Below is a small trained network, with its code and all its weights. Each question gives an input and a target symbol and asks what happens when units are switched off, that is, made to give their printed mean instead of their output.

import numpy as np


def w(rows, s, z=0):
    codes = np.array(rows[::2]) - 128.0
    scale = np.full(codes.shape[1], s)
    scale[-1] = z or s
    return codes * scale


def f(y):
    return y / 2 * (1 + np.tanh(0.7978845608 * (y + 0.044715 * y**3)))


def softmax(a):
    e = np.exp(a - a.max(-1, keepdims=True))
    return e / e.sum(-1, keepdims=True)


def log_softmax(a):
    a = a - a.max(-1, keepdims=True)
    return a - np.log(np.exp(a).sum(-1, keepdims=True))


def net(x, mask):
    ids = ['αβγδεζηθλμξστφψω'.index(c) for c in x.split()]
    T = len(ids)
    res = E[ids] + P[:T]
    u = 0
    for l in range(2):
        q, k, v = (res @ M[l].T for M in (Q, K, V))
        z = softmax(np.where(np.tri(T) > 0, q @ k.T / 2**0.5, -1e9)) @ v
        res = res + np.where(mask[u], z, O[l][:, -1]) @ O[l][:, :-1]
        u += 1
        y = f(res @ A[l][:, :-1].T + A[l][:, -1])
        res = res + np.where(mask[u : u + 8], y, B[l][:, -1]) @ B[l][:, :-1]
        u += 8
    return log_softmax(res[-1] @ U[:, :-1].T + U[:, -1])


Q, K, V, O, A, B = {}, {}, {}, {}, {}, {}
E = w([
[146,74,128,114],'α',
[112,188,62,170],'β',
[131,96,88,135],'γ',
[176,176,80,139],'δ',
[82,116,105,180],'ε',
[88,152,173,144],'ζ',
[56,186,135,164],'η',
[136,128,73,134],'θ',
[109,148,195,117],'λ',
[72,224,46,2],'μ',
[201,222,61,151],'ξ',
[79,206,59,187],'σ',
[141,89,183,105],'τ',
[94,114,162,166],'φ',
[125,91,191,168],'ψ',
[121,81,101,147],'ω',
],0.014)
P = w([
[112,72,126,62],'0',
[131,130,147,142],'1',
[130,153,157,125],'2',
[124,168,160,111],'3',
[150,116,107,222],'4',
[142,112,110,247],'5',
],0.011)
Q[0] = w([
[79,254,161,187],'L0H1',
[146,197,209,149],'L0H1',
],0.008)
K[0] = w([
[56,154,56,9],'L0H1',
[2,121,144,25],'L0H1',
],0.0069)
V[0] = w([
[33,3,152,248],'L0H1',
[58,238,255,34],'L0H1',
],0.0066)
O[0] = w([
[70,179,248,107,50],'L0H1',
[96,1,49,167,254],'L0H1',
],0.0091,0.0018)
A[0] = w([
[169,203,45,154,126],'L0N1',
[184,194,66,159,92],'L0N2',
[98,83,196,126,123],'L0N3',
[204,66,186,91,170],'L0N4',
[75,59,171,240,161],'L0N5',
[160,185,124,53,168],'L0N6',
[154,105,73,125,225],'L0N7',
[58,180,117,2,253],'L0N8',
],0.0073,0.0058)
B[0] = w([
[89,75,183,73,209],'L0N1',
[86,27,184,123,169],'L0N2',
[110,114,155,87,152],'L0N3',
[254,143,195,105,148],'L0N4',
[149,136,97,43,255],'L0N5',
[180,196,110,115,148],'L0N6',
[126,194,183,54,245],'L0N7',
[78,212,164,81,226],'L0N8',
],0.0076,0.0055)
Q[1] = w([
[162,104,118,249],'L1H1',
[120,177,155,113],'L1H1',
],0.019)
K[1] = w([
[181,158,155,248],'L1H1',
[127,195,135,76],'L1H1',
],0.015)
V[1] = w([
[254,243,22,111],'L1H1',
[23,165,82,216],'L1H1',
],0.0082)
O[1] = w([
[177,193,60,249,68],'L1H1',
[204,197,82,10,3],'L1H1',
],0.013,0.0039)
A[1] = w([
[182,204,94,225,140],'L1N1',
[133,122,95,209,243],'L1N2',
[152,191,254,140,185],'L1N3',
[159,101,176,158,96],'L1N4',
[185,183,125,59,255],'L1N5',
[133,157,111,35,202],'L1N6',
[128,73,197,169,92],'L1N7',
[222,82,93,129,205],'L1N8',
],0.0084,0.004)
B[1] = w([
[216,94,204,84,205],'L1N1',
[235,160,146,103,214],'L1N2',
[84,254,65,74,254],'L1N3',
[123,137,68,149,159],'L1N4',
[109,64,37,179,213],'L1N5',
[199,91,72,146,251],'L1N6',
[110,108,107,199,228],'L1N7',
[81,230,96,170,149],'L1N8',
],0.0091,0.0072)
U = w([
[112,113,128,151,51],'α',
[87,176,7,186,107],'β',
[108,23,197,141,135],'γ',
[112,134,217,20,82],'δ',
[70,212,116,254,70],'ε',
[182,94,197,147,213],'ζ',
[57,83,125,241,56],'η',
[131,180,120,135,219],'θ',
[39,145,204,127,253],'λ',
[115,231,180,118,158],'μ',
[175,175,209,71,197],'ξ',
[148,70,129,252,70],'σ',
[63,254,145,133,89],'τ',
[191,26,135,48,6],'φ',
[104,207,134,16,53],'ψ',
[136,57,200,55,173],'ω',
],0.0052,0.0023)

Each question gives the input, a string of symbols that net reads in full, and the target symbol t.
The units are the heads (2 rows each of Q, K, V and O) and the neurons (one row each of A and B). Each row of codes is followed by its name. A weight is (code - 128) times the scale printed after its matrix; where a second scale follows, it is the last column's (O, A, B and U).
mask holds one flag per unit, layer by layer, with each layer's heads first. A switched-off unit (its flag False) gives its mean, the last column of its rows in O or B, instead of its output. The means were averaged over made-up inputs and are rounded, as every weight is.
A unit's drop is (log p(t) with every unit on - log p(t) with that unit switched off) / (log p(t) with every unit on - log p(t) with every unit switched off).
The circuit of an input: a set's keep is (log p(t) with only the set's units on - log p(t) with every unit switched off) / (log p(t) with every unit on - log p(t) with every unit switched off). Starting from the 12 units with the biggest drops (on a tie, the unit counted first), units are removed one at a time, each time the one whose removal leaves the highest keep (on an exact tie, the one counted first), for as long as the keep stays at least 0.8.
circuit, biggest first: the units of the circuit, biggest drop first
unit that matters most: the unit with the biggest drop
k most important neurons: the k neurons with the biggest drops, biggest first
k most important neurons of layer l: the k neurons of layer l with the biggest drops, biggest first
input ω β σ, target τ: circuit, biggest first : (L0H1 L1N3 L0N8)
input δ δ η, target ζ: circuit, biggest first : (L1H1 L1N1 L0H1 L1N2)
input τ ψ η, target η: circuit, biggest first : (L1H1 L0N4)
input ε μ σ, target φ: unit that matters most : L0N1
input μ ψ θ δ ψ, target σ: 2 most important neurons of layer 0 : (L0N5 L0N8)
input ψ θ β ψ, target λ: 4 most important neurons : (L0N5 L0N3 L0N4 L1N3)
input δ ψ σ, target ζ: circuit, biggest first : (L1H1 L1N1 L0H1)
input δ η σ ξ, target ζ: circuit, biggest first : (L1H1 L1N1 L0H1)
input δ γ ζ σ, target ζ: circuit, biggest first : (L1H1 L1N1 L0H1 L1N2)
input ε ζ ψ ψ, target ψ: circuit, biggest first : (L1N3 L0H1 L1H1)
input τ α φ τ, target η: circuit, biggest first : (L1H1 L0N4 L1N7)
input ε τ μ, target β: circuit, biggest first : (L1H1 L0H1)
input ω ε ψ, target τ: circuit, biggest first : (L0H1 L1N3)
input δ ε ξ λ, target ζ: unit that matters most : L1H1
input ξ η θ η, target σ: 4 most important neurons : (L0N1 L0N7 L0N2 L0N6)
input ε μ ε, target β: circuit, biggest first : (L0H1 L1N1)
input η α δ ε, target φ: circuit, biggest first : (L1H1 L0H1 L1N6 L0N4)
input η σ σ ψ, target φ: 2 most important neurons : (L1N6 L1N5)
input δ β θ φ, target ζ: 2 most important neurons of layer 0 : (L0N6 L0N7)
input ψ δ θ σ, target λ: most important neuron of layer 0 : (L0N5)
input ψ γ η, target λ: 3 most important neurons : (L0N3 L0N4 L0N5)
input θ λ ψ ζ, target ξ: 2 most important neurons of layer 0 : (L0N1 L0N2)
input θ ψ τ λ, target ξ: 3 most important neurons of layer 1 : (L1N1 L1N2 L1N5)
input σ β θ η, target β: 2 most important neurons of layer 1 : (L1N5 L1N6)
input θ σ ξ, target ξ: 3 most important neurons : (L1N1 L0N6 L1N2)
input θ τ μ ξ, target γ: 3 most important neurons of layer 0 : (L0N2 L0N1 L0N8)
input τ ξ ε, target η: 2 most important neurons of layer 0 : (L0N4 L0N3)
